Each row is followed by its class number.
[  20  -85  331  124 -201  307 -161    8  236 -112  278 -121  140   19
   41  -28 -326 -101 -139  110 -159  -56 -160  175  363  -57 -252 -724
  190  248 -510  219 -546   95 -130  -13  -53  -91    6]
5
[   8 -213  213   38 -166  271   -1  -31  149 -176  381 -166  139   -3
   39   44 -338   17  -72   87 -249  -80  -54  206  389  -83 -149 -615
  138  254 -556  148 -484   57  -13    5  -95 -276  -55]
5
[  60  -68  236  -46 -216   -1   58  184  195   -5  402  225  170 -190
  -70  118 -229  -41  156  127  149  160  -32  204  857 -140 -179 -183
 -115  128   95  119   45  115  201 -114 -103  -59 -374]
1
[ 134 -237   49   94 -349  270   -3  199  -33 -202  348  -86  -58  167
  -12  117   -7 -263 -175   -6   58   43   94 -100  373  -23 -172  205
  -54   36 -239   22   35  116  141  135 -204  180   26]
7
[  25  -35  147   34 -245  386   29  202  119  -89  288  -53   80   99
  -24  120  -62 -217 -127   90  -31  165  102   33  395  137 -117   61
  -91   44 -197  183   75  157  186   55 -193  100 -128]
7
[  62  -16  174   56 -374  365   -7  268  185 -162  365  -45  104   98
  -51  168  -97 -342 -135  118  -76  101   98    0  417   99 -131   23
 -126  103 -136  153   40  121  192   87 -192  153 -136]
4
[  -8  -54  142  -90 -197   20  109  135  135  -23  380  199  355 -130
 -185   93 -212   37   67  189   40  144   97  244  824  -56 -137  -44
 -166  161  -49  204   40  149  150 -214 -155 -162 -389]
6
[  91 -287   10  102 -280  211   33  183 -156 -207  295  -61   83   43
    7  101  -26 -221 -196  -43    9  -21  170 -114  319  -49 -120  284
  -36   68 -320  -91   99  123  144   79 -199  163   14]
3
[  51 -220   57   67 -204  251    8  209  -62 -169  216  -83  -89  148
   24  143   25 -229 -171   -4    6  101  226  -21  340    0  -77  271
 -114    6 -148 -150   24  143  137  106 -133   70  -28]
4
[  -1 -143  141  -66 -191   -8   42  144   58   50  388  227  417 -133
 -100    7 -233   -2   66   88   98  115   75  208  790 -116 -114  -84
 -120  167 -130  195   90  137  160 -198 -141 -194 -383]
0
[  46 -132  320  134 -138  295 -146    6  131  -72  262 -119  228  -28
   58  -47 -315  -66 -150   65 -130  -84 -179  161  364  -62 -242 -650
  218  253 -609  153 -461   53 -134  -23  -70  -70    4]
5
[ -28  -27  355   79 -155  293 -150   41  203  -73  260 -134  258    0
   20  -71 -263 -110  -55   59 -110  -76 -111  237  324    6 -246 -776
  208  285 -591  247 -503   87 -124   -2  -59  -60   13]
5
[ -44 -156  269   45 -124  281  -64  -38  125 -243  318 -135   92   13
   44   29 -321    5  -52  118 -206 -113 -148  220  294  -77 -197 -618
  155  245 -462  137 -545   51  -41   34  -60 -230   -8]
8
[  81   67  173   31 -343  357  -14  250  171 -170  375  -12   72  114
  -42  195  -36 -310  -47   50  -55   87  102  -59  388  110 -182  -43
 -135   96 -114  199   40  171  129  137 -139  202  -87]
7
[ -33 -196  226   49 -184  271  -40   13  169 -203  408 -176   42   61
   31   52 -351  -56 -106  139 -220  -38  -99  227  402  -68 -164 -664
  101  256 -428  186 -538   14  -25   65 -109 -241  -37]
0
[  24 -118  140  -77 -171  -16   89   87   88   34  414  250  449 -143
 -133   58 -267    1   79  125   32  109  121  155  859  -68 -110  -13
 -141  146 -203  122  107  173  101 -205 -129 -152 -374]
5
[ -70   16  323  104  -85  269 -188   75  151 -166  229  -91  270   23
   64  -90 -222 -109  -98   16 -128 -114 -108  205  320  -39 -284 -745
  173  289 -471  209 -513   96 -171   35  -21  -55   18]
10
[ 118 -261   22   94 -288  234   26  167 -113 -280  369  -60   26   79
   17  106  -64 -179 -192  -59   -5   -3  212 -153  455  -28 -187  274
  -64   46 -259   -5   38  138   67   96 -180  124  -11]
8
[  37 -118  113  -99 -135  -33   82   42    8  -25  407  230  356 -155
 -147   39 -219   65   77  172   54  109  112  156  774  -48 -152  -25
 -150  135 -137   78   83  117  142 -195 -120 -252 -348]
9
[  40  -98  211  -65 -212   50   66  142  211  -34  425  193  255 -207
  -59  106 -215  -12  125   94  136  147   54  252  842 -110 -208 -238
  -44  173   72   95   41  102  193 -197  -77  -77 -366]
10
[  83 -214   95   61 -287  282  -30  177    7 -152  214  -39  -69  122
  -12   98  -53 -257 -176    9   28   37  126  -67  369  -65 -164  295
  -40   38 -236   16   48  182  127  108 -216  214  -11]
1
[  67  -42  166   65 -349  398   21  238  204 -121  361  -56  101   59
  -47  150 -129 -289  -57   98  -34  137   72    2  448   82 -147   86
  -32   81 -238  218   37  226  193  100 -201  141 -171]
5
[  39 -198  206  104  -69  216  -52  -26   26 -238  351  -92  101  -34
   89   53 -375   48 -150  161 -233  -92  -45  133  459 -127 -194 -473
  130  179 -487   31 -500   29 -114   91 -108 -132  -44]
1
[ -58 -182  241   50 -133  293  -17   33  167 -222  375 -142   48   63
   33   80 -350   10  -78  202 -241  -39 -142  242  460  -53 -128 -721
  138  236 -376  110 -548   28  -37   44 -144 -183  -68]
8
[  17 -157  217    5 -138  280  -54  -19   91 -223  382 -148   77  -15
   24   36 -343   29 -116  212 -232  -65   14  181  453  -31 -186 -604
   69  266 -519   55 -506   32   -7   36 -122 -219  -27]
9
[ 219 -254   35  164 -302  227  -61  157  -96 -218  263  -72  -49  100
   52   87  -54 -206 -233  -67   54    0  224 -183  258  -69 -156  358
  -73   24 -361  -94   99  122   89  110 -162  199   83]
2
[ 101 -207   76   53 -398  313   -2  265  147 -205  369 -154  -61  148
  -29  140  -35 -318 -121   -8   30   64  113  -31  503   19 -141  106
 -107   95 -209   85  -43  149  192  105 -203  211  -59]
6
[ 108 -293   13   99 -263  244   18  214 -144 -285  356  -51   17   87
  -22  151   12 -192 -210  -31  -39  -20  217 -130  422  -43 -177  261
  -61   74 -282    1   79  113   69  106 -200  198    3]
10
[  -4  -74  304  119  -99  263 -115   23   81 -155  335 -127  236  -40
   47  -34 -221  -42 -114   42 -140  -80    0  192  268   21 -245 -741
  201  256 -561  137 -483   40 -188   60    1 -129    4]
2
[ 111 -102  226  -83 -187   53  106  213  191   23  427  230  221 -177
  -64  118 -152    1  191  150  123  173   13  231  895  -95 -200 -249
   12   87   27  160   64  171  157 -160 -129  -73 -372]
7
[  -5 -199  233   72 -188  326  -48   98  187 -167  354 -151   55   53
   72   35 -371  -39 -116  178 -214  -75 -107  245  328  -74 -180 -669
  178  249 -487  134 -562   35   11   18 -110 -268  -18]
8
[  61   11  186   15 -282  385   17  281   90 -135  387  -68   91   74
  -27   88  -68 -283  -63  138  -43  127  120   40  450  157 -199  -11
  -88  114 -205  109   57  141  147  101 -240  184 -125]
9
[  25 -198  229   62 -197  293  -73  -52  168 -199  360 -117   86  -10
   13   78 -344  -30 -134  145 -240  -78  -77  168  339 -105 -178 -557
  151  220 -538  113 -493   58   15   38  -99 -209  -34]
5
[  22  -66  168  -31 -226   26  102  217  221  -27  351  195  242 -216
  -25   42 -232   -9  134  179  153  147   -7  229  749 -113 -116 -279
  -15  167   58   61   70  130  233 -212 -107  -56 -366]
3
[  -9 -119  371  117 -110  283 -159   97  186  -79  249 -151  187   10
   82 -108 -296  -87 -163   83 -106  -49 -210  221  376  -16 -208 -782
  197  284 -510  127 -508   23 -123  -17  -92  -60  -34]
2
[ 100   -2  188  115 -307  367  -57  295  195 -141  316  -15   33  149
  -20  214 -119 -303 -102  120  -49  118   80  -81  349  137 -141    3
  -99   81 -137  155   49  169  125   82 -199  247 -117]
2
[  39   79  158   54 -296  379   -7  247  160 -215  335  -10   97  147
  -71  156  -92 -302  -71  118  -68  123  134  -11  379  159 -172   48
 -135  101 -195  172  -16  224  126  124 -179  201 -100]
3
[ 166 -254  114   90 -350  293  -71  260   14 -212  290  -87  -29  198
   23   90  -18 -299 -150   -4   24   29  188  -84  361  -29 -245  277
  -53   57 -304    2   14  164  120   84 -217  171   -9]
4
[  -6  -98  164 -107 -214   36   54   91  150   47  429  234  353  -70
 -108   31 -265   14   81  136  104  101   53  218  827  -76 -155  -78
 -143  141 -154  280    8  187  149 -217 -113 -195 -389]
7
[  30   67  104   54 -313  367   34  282  140 -124  356  -20   42   41
  -42  175 -138 -295 -100  159  -49   94   81  -12  499   99 -130   -8
 -136   88 -153  218   42  181  186  138 -206  158 -113]
1
[ 109  -38  175   62 -339  380  -36  254  192 -161  361  -74   34  113
  -27  132 -127 -287 -139   90  -20  119  113  -10  393  121 -150   64
 -163   97 -226  154   30  156  210   89 -189  142 -127]
2
[   9 -190  259   56 -189  319  -43   70  213 -168  369 -143   64   41
   71   25 -364  -25  -80  131 -194  -56  -91  212  487  -75 -146 -656
  129  253 -530  185 -568  106   14   24 -109 -207  -62]
5
[ -42  -30  294  117 -176  292 -158   43  172 -113  283 -176  208  -31
  -10   30 -237  -85 -120   66 -122  -53  -93  203  360   -8 -268 -779
  158  321 -452  203 -575   43 -136   26  -12  -96   -5]
6
[   0 -101  162 -122 -218   30   68  104   96   14  416  235  362 -112
 -177   37 -244   26   84  215   58  129  112  187  807  -38 -164  -55
 -139  174 -112  121   53  156  118 -197 -125 -219 -346]
8
[   9 -172  192 -124 -198   16   51  132  175   54  400  226  284  -80
 -164   26 -185  -17   78  183  118  156  100  225  722  -20 -146 -139
  -81  175  -79   74   54  138  147 -218 -101 -200 -387]
2
[ -60  -70  326   58 -118  284 -118   63  181  -75  262 -143  230  -24
   43 -105 -295 -116 -131  130 -132  -79  -97  254  426  -11 -240 -776
  196  286 -550  179 -493   66 -145   20  -82  -62   -2]
1
[ -29  -86  317  113 -171  312 -125   48  194  -98  308 -168  244  -63
   52   -7 -278  -60 -131   70 -121  -50 -121  274  401  -26 -221 -759
  181  242 -499  150 -539   16  -91  -26  -40  -76  -67]
6
[  17 -198  254   77 -212  275  -53   21  166 -220  400 -159   51   56
   38   71 -339  -63 -108  201 -201  -88 -156  240  344  -93 -178 -598
  135  217 -437  108 -544   12  -18   28  -73 -236  -51]
4
[  40  -98  205  -70 -210    9  100  159  180    9  430  208  291 -236
  -62  120 -243  -65  142  100  140  163   23  262  898  -97 -143 -242
  -75  147  102  142   68  116  209 -203  -94  -91 -363]
0
[ -17  -53  282  104  -85  245 -146   41  118 -142  246 -121  207   -5
   74  -59 -272  -65  -73   82 -122  -98  -63  161  311   -7 -291 -738
  217  279 -514  150 -500   63 -169   -8  -51  -92   19]
9
[ 148 -261   -7  122 -272  230    7  162 -192 -274  368  -69  -34   78
   65   93  -14 -167 -175  -31   23  -16  157 -166  434  -90 -212  280
  -38   47 -313   32   68  156   58  126 -215  200   25]
7
[  97 -236    8  170 -299  250  -27  147  -38 -261  288 -118  -40  112
   48  101  -61 -224 -198  -47   41   37   63 -112  381  -78 -115  272
  -64   48 -218   22   -2  135  132   92 -193  202  -20]
6
[ -44  -70  337   58 -118  322 -116   19  198 -104  303 -113  231    4
   90  -91 -257  -67  -91   74 -130  -63  -74  238  384    7 -299 -767
  225  245 -553  271 -493   91 -115    0  -64 -120  -22]
7
[  53   46  148   57 -304  376  -22  288  159 -134  356  -38  106   86
  -45  164  -86 -308  -69   85  -76  132  113    0  447  122 -140  -75
 -148  129 -153  122  -13  179  112  133 -123  117 -108]
8
[ 121 -292  114  135 -323  242  -36  256  -47 -245  256  -97  -23  168
   12  106  -17 -305 -189  -28    6  -12   56 -104  261  -66 -176  312
   24   44 -255   63   54   96  100   70 -273  263    0]
4
[  44 -228  206   60 -100  237  -46   28   73 -202  406 -178  103   -3
   27   75 -312  -29 -136  138 -229  -58  -52  240  386  -73 -179 -625
  136  229 -465  175 -493   39  -34   39  -96 -271  -44]
0
[  72  -27  169   38 -348  391   -8  271  184 -145  352  -56   37   82
  -43  176 -155 -269 -132  129  -89  122  109   -6  425  101 -131   44
 -114   68 -183  149   24  131  204   87 -236  146 -119]
8
[ 127 -234   59  123 -378  236  -33  196   -7 -261  362  -80  -33  124
   -3  154  -40 -280 -200   26   -2    3  176 -123  367  -62 -218  235
  -68   57 -172   43   43  130  114  104 -177  156  -37]
4
[  48  -29  150   31 -322  381  -19  269  199 -179  356  -33   85  139
  -57  147 -121 -283 -123  116  -55  137  183  -26  398  145 -151   51
 -122  132 -220  108   11  177  166   82 -197  196 -170]
3
[  27 -192  236   39 -181  274  -49   35  177 -174  331 -161   24   56
   49   47 -356  -34  -77  215 -251  -55 -125  188  381  -91 -139 -612
  106  259 -429   68 -479   31   -3    6 -157 -173  -26]
9
[  72  -96  213 -104 -200   64  135  213  202   -2  435  208  238 -200
  -78  101 -189  -33  180  106   92  124   43  289  859 -103 -178 -265
  -23  161  -31  153   -2  179  201 -171 -102 -136 -359]
5
[  85 -146  167  -30 -203   11   85  196  232  -38  418  184  223 -165
  -62   89 -181  -62  135  108  120  154  -27  223  863 -132 -138 -272
  -23  142   86   90   51  117  185 -161  -87  -89 -337]
10
[  31  -38  153   45 -291  432  -12  294  185  -52  284  -13    3  104
  -37  219 -149 -262 -169  129  -67  165  183   10  434  115 -104   56
 -111   73 -167   14  -37  162  146  100 -136  104 -119]
8
[  79 -104  207  -74 -145   27  131  251  142  -70  394  249  202 -187
  -88  135 -198   51  172  151  112  157   79  215  857  -80 -199 -205
   -6  149   64   69   26  121  121 -177 -119  -84 -355]
8
[  94 -241   57   89 -292  232  -10  130 -103 -230  260  -34   14   60
  -27  102  -45 -257 -213    4    6  -34   85 -142  392  -75 -142  296
  -30   44 -262    2  116  122  125  124 -262  285   37]
1
[  53 -100  223  -53 -160  -16  131  167  135  -48  426  243  277 -244
  -81  102 -205   14  126  172  151  124   20  245  820  -75 -105 -200
  -78  123   80   62   92  119  200 -179  -68  -96 -373]
2
[  21  -81  131 -114 -187   24   39  131   94   54  360  206  360  -91
 -130   -1 -234  -24   73  221   89  131  110  199  837  -37 -124  -95
 -160  193 -124   81   71  172  155 -220 -161 -141 -334]
9
[   5 -110  337   90 -153  340 -150    5  189  -67  267 -142  166    2
   87  -70 -321  -41  -90   75 -107  -21  -93  206  421  -21 -279 -705
  217  257 -568  159 -496   33  -87  -14 -133  -62  -36]
9
[ 103 -259   45  113 -222  221   23  115 -150 -229  279  -49  -20  121
   24  133  -39 -159 -162  -21   20   68  191 -141  473  -22 -151  317
  -63  -24 -171 -194   77  135   49  122 -201  179   36]
8
[  10 -141  245   52 -151  253  -59  -33   98 -173  352 -182   98   17
   70  -16 -309   15  -54  120 -205  -63  -84  199  325  -66 -169 -611
  110  233 -473  148 -446   31  -34   17 -118 -204  -41]
9
[ -16 -158  210   77 -193  320  -76   -5  188 -156  366 -147   97   -3
   30   67 -377  -64 -172  232 -195  -57  -89  237  307  -46 -152 -663
  184  250 -483  108 -536   54   48   14  -94 -191  -40]
3
[ -11 -199  302   26 -189  306  -52   -8  162 -157  383 -119   95  -18
   28   48 -334  -41 -103  164 -232  -59  -91  222  407  -81 -160 -573
  130  240 -492  137 -487   75   13   23 -110 -173  -66]
5
[  61  -99  229 -104 -234   25  121  189  223   30  425  177  276 -224
  -39   46 -224   26  249  118  138  171   31  250  899 -101 -142 -256
  -54  141   44   66   83  143  188 -191  -86 -155 -386]
8
[ -23 -231  236   67 -207  275  -19   71  158 -184  426 -210  120   38
   45   59 -291  -55  -97  161 -190  -84  -88  262  389  -52 -158 -681
  137  219 -452  132 -518   14   42   59  -74 -310  -98]
4
[  85   -3  194   51 -277  404  -37  230  174  -70  237  -11   13   88
  -35  181 -110 -275 -173   92  -29  127   26   -4  344   84 -173   92
   -4   30 -172  218   26  158  179   43 -231  211  -85]
7
[ 138 -288   43   97 -368  268  -60  180   36 -239  359 -101  -57  132
  -31  140  -16 -281 -164  -29   52   39  135 -118  415  -37 -195  204
  -24   58 -212   58   38  145  150   92 -187  206  -16]
10
[  50 -220  230   40 -153  263  -58    5   93 -224  373 -181   39   25
   54   32 -332   15 -123  129 -214  -96  -49  174  355  -80 -187 -587
  116  240 -504   70 -540   15    5   41 -107 -256  -19]
9
[  24 -235  258   32 -132  286  -49   42   95 -207  405 -141   74   14
   50   21 -301   12 -140  147 -213 -102  -45  229  272  -48 -132 -598
  113  253 -553   64 -481    4    4   38  -83 -234  -62]
2
[ -38 -106  217   76 -146  223  -66   39  133 -174  419 -136   71   52
   61   66 -351  -38  -71  186 -209  -78  -85  169  406  -53 -135 -687
   23  238 -409  127 -473   39  -60   97  -67 -181  -73]
1
[ -14 -135  356   67 -121  301 -168   -3  152  -92  265 -168  200  -34
   68 -124 -281  -96 -158  114 -107  -62 -151  244  347  -17 -272 -711
  207  275 -500  177 -486   48  -48  -44  -88 -117  -32]
9
[  45  -56  164  -54 -132   12  140  186   46  -47  417  228  291 -257
  -55   95 -222   25  124  169  106  103   45  228  876  -98 -173 -140
  -86  113  -10   84   61  152  152 -144  -95 -126 -355]
1
[  59 -112  236  -49 -211   19   74  141  202   -9  451  169  260 -180
  -45   70 -221    0  149   76  173  161  -20  244  896 -109 -173 -181
  -75  115   93  143   57  131  181 -197  -67  -94 -404]
10
[   6 -114  161  -80 -159    7   51  136   83   51  313  218  396  -88
 -118   24 -221    3   56  163   73  103  109  190  687  -60 -107   38
 -100  127 -144  121   70  163  172 -210 -110 -279 -367]
4
